Here is a tiny trained network, its code and every weight. The questions are about switching its units off for an input and a class, where a switched-off unit gives its printed mean instead of its output.

import numpy as np


def w(rows, s, z=0):
    codes = np.array(rows[::2]) - 128.0
    scale = np.full(codes.shape[1], s)
    scale[-1] = z or s
    return codes * scale


def f(y):
    return np.maximum(y, 0)


def log_softmax(a):
    a = a - a.max(-1, keepdims=True)
    return a - np.log(np.exp(a).sum(-1, keepdims=True))


def net(x, mask):
    res = np.array(x, float).reshape(1, 8) / 4 @ E
    y = f(res @ A[0][:, :-1].T + A[0][:, -1])
    res = res + np.where(mask, y, B[0][:, -1]) @ B[0][:, :-1]
    return log_softmax(res[-1] @ U[:, :-1].T + U[:, -1])


A, B = {}, {}
E = w([
[182,184,216,165],'x0',
[214,122,49,242],'x1',
[35,254,160,202],'x2',
[153,68,195,174],'x3',
[205,71,64,105],'x4',
[196,164,213,13],'x5',
[112,103,55,76],'x6',
[130,27,178,122],'x7',
],0.0069)
A[0] = w([
[166,165,131,192,173],'neuron 1',
[95,165,3,128,223],'neuron 2',
[165,104,103,157,208],'neuron 3',
[89,211,68,113,196],'neuron 4',
[161,171,191,65,190],'neuron 5',
[173,146,117,169,162],'neuron 6',
[57,169,187,166,250],'neuron 7',
[155,179,141,213,255],'neuron 8',
],0.013,0.0043)
B[0] = w([
[142,103,195,205,198],'neuron 1',
[167,156,30,172,245],'neuron 2',
[182,92,120,136,183],'neuron 3',
[97,213,73,162,218],'neuron 4',
[166,214,191,55,202],'neuron 5',
[198,97,208,212,176],'neuron 6',
[2,104,127,110,247],'neuron 7',
[64,84,214,214,236],'neuron 8',
],0.0098,0.013)
U = w([
[199,79,193,228,39],'0',
[189,252,217,26,129],'1',
[254,11,65,32,237],'2',
[86,68,138,83,202],'3',
[86,158,187,139,2],'4',
[154,234,37,155,111],'5',
],0.009,0.0068)

Each question gives the input, the list of numbers given to net, and the class t.
The units are the neurons (one row each of A and B). Each row of codes is followed by its name. A weight is (code - 128) times the scale printed after its matrix; where a second scale follows, it is the last column's (A, B and U).
mask holds one flag per neuron, in row order. A switched-off neuron (its flag False) gives its mean, the last column of its row in B, instead of its output. The means were averaged over made-up inputs and are rounded, as every weight is.
A unit's drop is (log p(t) with every unit on - log p(t) with that unit switched off) / (log p(t) with every unit on - log p(t) with every unit switched off).
The circuit of an input: a set's keep is (log p(t) with only the set's units on - log p(t) with every unit switched off) / (log p(t) with every unit on - log p(t) with every unit switched off). Starting from all 8 units, units are removed one at a time, each time the one whose removal leaves the highest keep (on an exact tie, the one counted first), for as long as the keep stays at least 0.8.
circuit, biggest first: the units of the circuit, biggest drop first
unit that matters most: the unit with the biggest drop
k most important neurons: the k neurons with the biggest drops, biggest first
drop of u: that unit's drop, to one decimal
input [-3,1,0,8,2,-4,7,-3], class 2: unit that matters most => neuron 4
input [4,6,0,-5,-3,-2,5,-1], class 0: 4 most important neurons => neuron 8; neuron 6; neuron 1; neuron 5
input [-6,5,-1,-3,5,-8,-3,8], class 2: circuit, biggest first => neuron 8; neuron 3
input [-3,2,6,4,0,-1,7,8], class 3: circuit, biggest first => neuron 4; neuron 6; neuron 1
input [2,1,-3,4,8,7,2,-8], class 1: 2 most important neurons => neuron 5; neuron 2
input [6,-1,-3,-7,-1,-1,6,7], class 2: 3 most important neurons => neuron 8; neuron 7; neuron 4
input [-5,-6,5,6,-8,6,8,1], class 1: 2 most important neurons => neuron 5; neuron 8
input [-8,3,-7,4,-6,-8,-8,8], class 2: 2 most important neurons => neuron 8; neuron 1
input [4,4,-4,-3,-8,3,-1,-8], class 0: 3 most important neurons => neuron 8; neuron 1; neuron 6
input [1,4,-6,0,-4,6,5,-6], class 1: 2 most important neurons => neuron 5; neuron 2
input [-5,7,3,1,-1,-2,-2,-5], class 0: drop of neuron 6 => 0.2
input [-1,-6,-7,6,-7,-2,7,-2], class 2: drop of neuron 4 => 0.2
input [-1,-4,-7,-3,-2,0,2,6], class 2: drop of neuron 8 => 0.3
input [8,1,7,-4,8,1,-7,-2], class 0: circuit, biggest first => neuron 1
input [5,-6,-4,-3,-4,-4,-4,6], class 3: drop of neuron 7 => 0.3
